Below are the code and all the weights of a small trained network. Each question names an input and a target symbol and asks about switching units off, where a switched-off unit gives its printed mean instead of its output.

import numpy as np


def w(rows, s, z=0):
    codes = np.array(rows[::2]) - 128.0
    scale = np.full(codes.shape[1], s)
    scale[-1] = z or s
    return codes * scale


def norm(h):
    return h / np.sqrt((h * h).mean(-1, keepdims=True) + 1e-5)


def f(y):
    return y / 2 * (1 + np.tanh(0.7978845608 * (y + 0.044715 * y**3)))


def softmax(a):
    e = np.exp(a - a.max(-1, keepdims=True))
    return e / e.sum(-1, keepdims=True)


def log_softmax(a):
    a = a - a.max(-1, keepdims=True)
    return a - np.log(np.exp(a).sum(-1, keepdims=True))


def net(x, mask):
    ids = ['ΘΛΞΠΣΦαβγδεζητψω'.index(c) for c in x.split()]
    T = len(ids)
    res = E[ids] + P[:T]
    u = 0
    for l in range(3):
        q, k, v = (norm(res) @ M[l].T for M in (Q, K, V))
        z = softmax(np.where(np.tri(T) > 0, q @ k.T / 2**0.5, -1e9)) @ v
        res = res + np.where(mask[u], z, O[l][:, -1]) @ O[l][:, :-1]
        u += 1
        y = f(norm(res) @ A[l][:, :-1].T + A[l][:, -1])
        res = res + np.where(mask[u : u + 8], y, B[l][:, -1]) @ B[l][:, :-1]
        u += 8
    return log_softmax(norm(res)[-1] @ U[:, :-1].T + U[:, -1])


Q, K, V, O, A, B = {}, {}, {}, {}, {}, {}
E = w([
[86,140,211],'Θ',
[116,115,151],'Λ',
[124,154,81],'Ξ',
[120,88,167],'Π',
[111,96,178],'Σ',
[116,136,148],'Φ',
[115,108,224],'α',
[138,130,149],'β',
[94,248,165],'γ',
[164,62,139],'δ',
[204,76,47],'ε',
[108,82,79],'ζ',
[101,74,199],'η',
[122,187,45],'τ',
[149,100,84],'ψ',
[190,73,216],'ω',
],0.017)
P = w([
[114,117,140],'0',
[145,64,63],'1',
[109,59,131],'2',
[4,136,119],'3',
[74,127,152],'4',
[80,140,119],'5',
[112,81,110],'6',
[120,155,102],'7',
],0.016)
Q[0] = w([
[167,204,121],'L0H1',
[254,176,200],'L0H1',
],0.0082)
K[0] = w([
[182,25,153],'L0H1',
[254,97,123],'L0H1',
],0.0072)
V[0] = w([
[8,1,34],'L0H1',
[19,215,158],'L0H1',
],0.026)
O[0] = w([
[79,6,195,254],'L0H1',
[79,68,46,162],'L0H1',
],0.025,0.031)
A[0] = w([
[147,182,218,18],'L0N1',
[115,196,178,113],'L0N2',
[120,184,173,56],'L0N3',
[184,171,28,36],'L0N4',
[252,153,64,145],'L0N5',
[79,171,160,81],'L0N6',
[131,177,173,67],'L0N7',
[101,174,154,2],'L0N8',
],0.015,0.0034)
B[0] = w([
[130,31,113,141],'L0N1',
[151,42,123,58],'L0N2',
[152,62,121,44],'L0N3',
[35,253,142,184],'L0N4',
[107,149,83,147],'L0N5',
[142,75,113,38],'L0N6',
[144,62,112,48],'L0N7',
[183,61,107,5],'L0N8',
],0.023,0.0012)
Q[1] = w([
[155,158,5],'L1H1',
[68,159,150],'L1H1',
],0.024)
K[1] = w([
[137,4,250],'L1H1',
[144,104,84],'L1H1',
],0.024)
V[1] = w([
[176,150,157],'L1H1',
[255,121,176],'L1H1',
],0.037)
O[1] = w([
[100,188,169,47],'L1H1',
[23,251,152,6],'L1H1',
],0.025,0.021)
A[1] = w([
[183,142,151,49],'L1N1',
[24,91,5,220],'L1N2',
[151,18,96,223],'L1N3',
[134,136,117,85],'L1N4',
[128,202,47,251],'L1N5',
[251,161,81,126],'L1N6',
[198,141,160,43],'L1N7',
[185,103,176,146],'L1N8',
],0.025,0.0028)
B[1] = w([
[127,113,79,125],'L1N1',
[252,60,107,173],'L1N2',
[57,191,72,254],'L1N3',
[126,129,129,124],'L1N4',
[183,180,125,132],'L1N5',
[134,246,142,137],'L1N6',
[140,135,84,126],'L1N7',
[101,149,65,160],'L1N8',
],0.038,0.032)
Q[2] = w([
[147,85,3],'L2H1',
[216,123,88],'L2H1',
],0.024)
K[2] = w([
[158,11,149],'L2H1',
[1,86,112],'L2H1',
],0.029)
V[2] = w([
[189,191,209],'L2H1',
[215,4,231],'L2H1',
],0.032)
O[2] = w([
[165,181,253,4],'L2H1',
[249,25,184,162],'L2H1',
],0.026,0.031)
A[2] = w([
[151,121,146,63],'L2N1',
[252,80,147,62],'L2N2',
[177,109,210,7],'L2N3',
[110,132,31,155],'L2N4',
[170,176,151,170],'L2N5',
[121,107,149,4],'L2N6',
[167,159,114,74],'L2N7',
[170,91,116,47],'L2N8',
],0.035,0.0029)
B[2] = w([
[137,135,112,126],'L2N1',
[138,1,6,162],'L2N2',
[212,170,128,142],'L2N3',
[203,101,137,252],'L2N4',
[104,140,216,133],'L2N5',
[124,160,170,132],'L2N6',
[119,159,192,127],'L2N7',
[92,87,111,177],'L2N8',
],0.043,0.025)
U = w([
[143,142,140,80],'Θ',
[117,130,137,51],'Λ',
[121,113,147,35],'Ξ',
[20,151,90,130],'Π',
[100,141,124,82],'Σ',
[141,139,135,82],'Φ',
[109,170,113,148],'α',
[113,173,147,160],'β',
[252,180,93,133],'γ',
[130,143,198,253],'δ',
[114,146,194,229],'ε',
[41,13,192,135],'ζ',
[77,144,129,69],'η',
[133,138,129,112],'τ',
[223,50,222,125],'ψ',
[52,181,161,203],'ω',
],0.012,0.0053)

Each question gives the input, a string of symbols that net reads in full, and the target symbol t.
The units are the heads (2 rows each of Q, K, V and O) and the neurons (one row each of A and B). Each row of codes is followed by its name. A weight is (code - 128) times the scale printed after its matrix; where a second scale follows, it is the last column's (O, A, B and U).
mask holds one flag per unit, layer by layer, with each layer's heads first. A switched-off unit (its flag False) gives its mean, the last column of its rows in O or B, instead of its output. The means were averaged over made-up inputs and are rounded, as every weight is.
A unit's drop is (log p(t) with every unit on - log p(t) with that unit switched off) / (log p(t) with every unit on - log p(t) with every unit switched off).
The circuit of an input: a set's keep is (log p(t) with only the set's units on - log p(t) with every unit switched off) / (log p(t) with every unit on - log p(t) with every unit switched off). Starting from the 12 units with the biggest drops (on a tie, the unit counted first), units are removed one at a time, each time the one whose removal leaves the highest keep (on an exact tie, the one counted first), for as long as the keep stays at least 0.8.
units of the circuit, in order: the units of the circuit, biggest drop first
unit that matters most: the unit with the biggest drop
top k neurons: the k neurons with the biggest drops, biggest first
top k neurons in layer l: the k neurons of layer l with the biggest drops, biggest first
drop of u: that unit's drop, to one decimal
input γ ε ψ, target γ: unit that matters most -> L0H1
input ζ ζ Π, target ζ: top 4 neurons -> (L1N2; L2N4; L1N3; L2N2)
input γ γ γ γ, target γ: units of the circuit, in order -> (L0H1; L1N2)
input ζ ζ α, target ζ: top 2 neurons -> (L1N2; L1N3)
input ψ ζ ψ, target ψ: units of the circuit, in order -> (L2H1; L0H1)
input ψ δ ε, target ψ: units of the circuit, in order -> (L0H1; L2H1)
input Π δ τ, target Π: units of the circuit, in order -> (L2H1; L0H1; L1N2; L1H1)
input ψ δ η, target ψ: top 2 neurons -> (L1N3; L2N3)
input ζ Π ζ, target ζ: top 2 neurons -> (L1N2; L2N4)
input ψ ε ψ, target ψ: top 2 neurons -> (L1N3; L2N3)
input Π ε δ, target Π: units of the circuit, in order -> (L2H1; L0H1; L1H1)
input ζ ψ Λ, target ζ: top 4 neurons -> (L1N2; L1N3; L2N4; L2N2)
input Π Π γ, target Π: units of the circuit, in order -> (L2H1; L1N2; L0H1; L1H1)
input Π ζ Π, target Π: unit that matters most -> L1N2
input ζ ψ τ, target ζ: units of the circuit, in order -> (L0H1; L1N2; L1H1; L2N2)
input γ δ Σ, target γ: top 2 neurons -> (L1N2; L1N6)
input ζ η δ, target ζ: top 2 neurons -> (L1N2; L2N4)
input ζ ψ ζ, target ζ: top 4 neurons -> (L1N2; L2N4; L1N3; L2N2)
input ψ η γ, target ψ: top 2 neurons -> (L1N3; L2N3)
input ζ Θ ε, target ζ: unit that matters most -> L0H1
input ζ ψ ψ, target ζ: top 3 neurons -> (L1N2; L2N4; L1N3)
input ζ ψ β, target ζ: top 3 neurons in layer 1 -> (L1N2; L1N3; L1N8)
input ψ τ Λ, target ψ: top 3 neurons -> (L1N3; L2N3; L1N2)
input γ ζ δ, target γ: drop of L1N6 -> 0.2
